Here is a tiny trained network, its code and every weight. The questions are about switching its units off for an input and a class, where a switched-off unit gives its printed mean instead of its output.

import numpy as np


def w(rows, s, z=0):
    codes = np.array(rows[::2]) - 128.0
    scale = np.full(codes.shape[1], s)
    scale[-1] = z or s
    return codes * scale


def norm(h):
    return h / np.sqrt((h * h).mean(-1, keepdims=True) + 1e-5)


def f(y):
    return np.maximum(y, 0)


def log_softmax(a):
    a = a - a.max(-1, keepdims=True)
    return a - np.log(np.exp(a).sum(-1, keepdims=True))


def net(x, mask):
    res = np.array(x, float).reshape(1, 5) / 4 @ E
    u = 0
    for l in range(2):
        y = f(norm(res) @ A[l][:, :-1].T + A[l][:, -1])
        res = res + np.where(mask[u : u + 7], y, B[l][:, -1]) @ B[l][:, :-1]
        u += 7
    return log_softmax(norm(res)[-1] @ U[:, :-1].T + U[:, -1])


A, B = {}, {}
E = w([
[89,86,104,80,140,50,121,50,72,111],'x0',
[57,178,63,80,103,157,181,93,153,229],'x1',
[140,147,105,196,32,216,56,100,199,117],'x2',
[25,147,80,252,127,141,140,155,189,154],'x3',
[128,197,167,113,151,90,83,155,81,116],'x4',
],0.014)
A[0] = w([
[116,116,126,137,123,157,131,130,90,126,72],'0.n0',
[226,146,152,57,141,161,114,170,110,126,126],'0.n1',
[168,117,121,32,131,171,212,108,127,159,1],'0.n2',
[169,121,149,113,117,73,27,102,96,77,108],'0.n3',
[137,172,150,253,119,172,40,198,147,106,93],'0.n4',
[167,138,135,162,97,228,111,174,155,134,90],'0.n5',
[122,128,147,95,201,16,148,163,82,112,61],'0.n6',
],0.028,0.0086)
B[0] = w([
[145,84,126,91,86,179,134,165,82,123,128],'0.n0',
[201,158,159,163,83,116,174,39,123,57,223],'0.n1',
[99,125,99,94,79,161,36,207,167,147,200],'0.n2',
[122,85,137,149,46,143,88,56,121,71,224],'0.n3',
[111,93,106,122,39,193,101,239,204,169,248],'0.n4',
[157,213,128,133,187,112,114,197,176,133,206],'0.n5',
[107,168,147,64,251,81,181,171,113,172,254],'0.n6',
],0.024,0.025)
A[1] = w([
[29,53,93,128,114,130,156,133,112,180,5],'1.n0',
[127,238,153,175,94,165,134,122,132,159,135],'1.n1',
[116,132,125,130,218,114,120,182,107,183,90],'1.n2',
[60,90,87,254,155,101,165,72,140,115,3],'1.n3',
[138,106,140,175,165,178,101,111,61,161,6],'1.n4',
[180,124,136,113,123,129,101,122,89,104,23],'1.n5',
[217,78,163,204,198,133,148,200,168,82,57],'1.n6',
],0.029,0.0032)
B[1] = w([
[90,139,113,236,137,110,75,108,198,78,192],'1.n0',
[50,116,69,118,142,124,137,67,49,194,227],'1.n1',
[69,92,42,94,120,151,168,65,150,187,254],'1.n2',
[148,31,97,16,56,156,130,53,110,79,148],'1.n3',
[156,99,101,79,98,132,139,133,184,133,128],'1.n4',
[84,12,102,236,171,170,175,156,65,188,170],'1.n5',
[186,49,251,160,147,122,108,239,108,100,205],'1.n6',
],0.02,0.016)
U = w([
[207,110,228,108,196,71,235,108,52,44,5],'0',
[124,155,77,147,74,185,62,244,218,144,183],'1',
[149,68,122,169,39,148,113,43,112,18,130],'2',
[55,179,60,17,234,85,177,128,126,176,121],'3',
],0.011,0.0032)

Each question gives the input, the list of numbers given to net, and the class t.
The units are the neurons (one row each of A and B). Each row of codes is followed by its name. A weight is (code - 128) times the scale printed after its matrix; where a second scale follows, it is the last column's (A, B and U).
mask holds one flag per neuron, layer by layer. A switched-off neuron (its flag False) gives its mean, the last column of its row in B, instead of its output. The means were averaged over made-up inputs and are rounded, as every weight is.
A unit's drop is (log p(t) with every unit on - log p(t) with that unit switched off) / (log p(t) with every unit on - log p(t) with every unit switched off).
The circuit of an input: a set's keep is (log p(t) with only the set's units on - log p(t) with every unit switched off) / (log p(t) with every unit on - log p(t) with every unit switched off). Starting from the 12 units with the biggest drops (on a tie, the unit counted first), units are removed one at a time, each time the one whose removal leaves the highest keep (on an exact tie, the one counted first), for as long as the keep stays at least 0.8.
circuit, biggest first: the units of the circuit, biggest drop first
top k neurons: the k neurons with the biggest drops, biggest first
k most important neurons of layer l: the k neurons of layer l with the biggest drops, biggest first
drop of u: that unit's drop, to one decimal
input [6,6,-1,7,5], class 3: circuit, biggest first => (0.n4)
input [0,-8,7,-4,4], class 2: 2 most important neurons of layer 0 => (0.n3, 0.n1)
input [7,-7,-8,1,3], class 3: 2 most important neurons of layer 0 => (0.n6, 0.n1)
input [-6,-3,0,-6,-8], class 0: top 2 neurons => (0.n1, 0.n4)
input [3,-8,-2,-7,-1], class 0: top 2 neurons => (0.n6, 0.n4)
input [2,6,0,5,-8], class 2: top 2 neurons => (0.n6, 0.n4)
input [7,-7,-5,-3,-6], class 0: circuit, biggest first => (0.n4, 0.n3, 0.n6)
input [4,3,0,-8,-1], class 2: 3 most important neurons of layer 0 => (0.n1, 0.n4, 0.n2)
input [-1,1,-1,-2,0], class 2: top 4 neurons => (0.n1, 0.n5, 0.n4, 0.n2)
input [0,6,5,-1,3], class 3: top 2 neurons => (0.n4, 1.n1)
input [-5,-1,-4,-3,-3], class 0: top 2 neurons => (0.n1, 0.n4)
input [-4,-3,1,-3,4], class 2: 2 most important neurons of layer 0 => (0.n1, 0.n3)
input [-3,4,-4,-8,1], class 0: 3 most important neurons of layer 0 => (0.n1, 0.n4, 0.n6)
input [7,-3,1,-7,2], class 2: circuit, biggest first => (0.n3)
input [-6,-5,0,-4,-4], class 0: top 2 neurons => (0.n1, 1.n6)
input [7,-1,6,2,-2], class 2: drop of 0.n6 => 0.2
input [4,2,-2,-4,8], class 0: drop of 1.n4 => 0.0
input [1,6,-4,3,3], class 3: drop of 0.n4 => 0.1
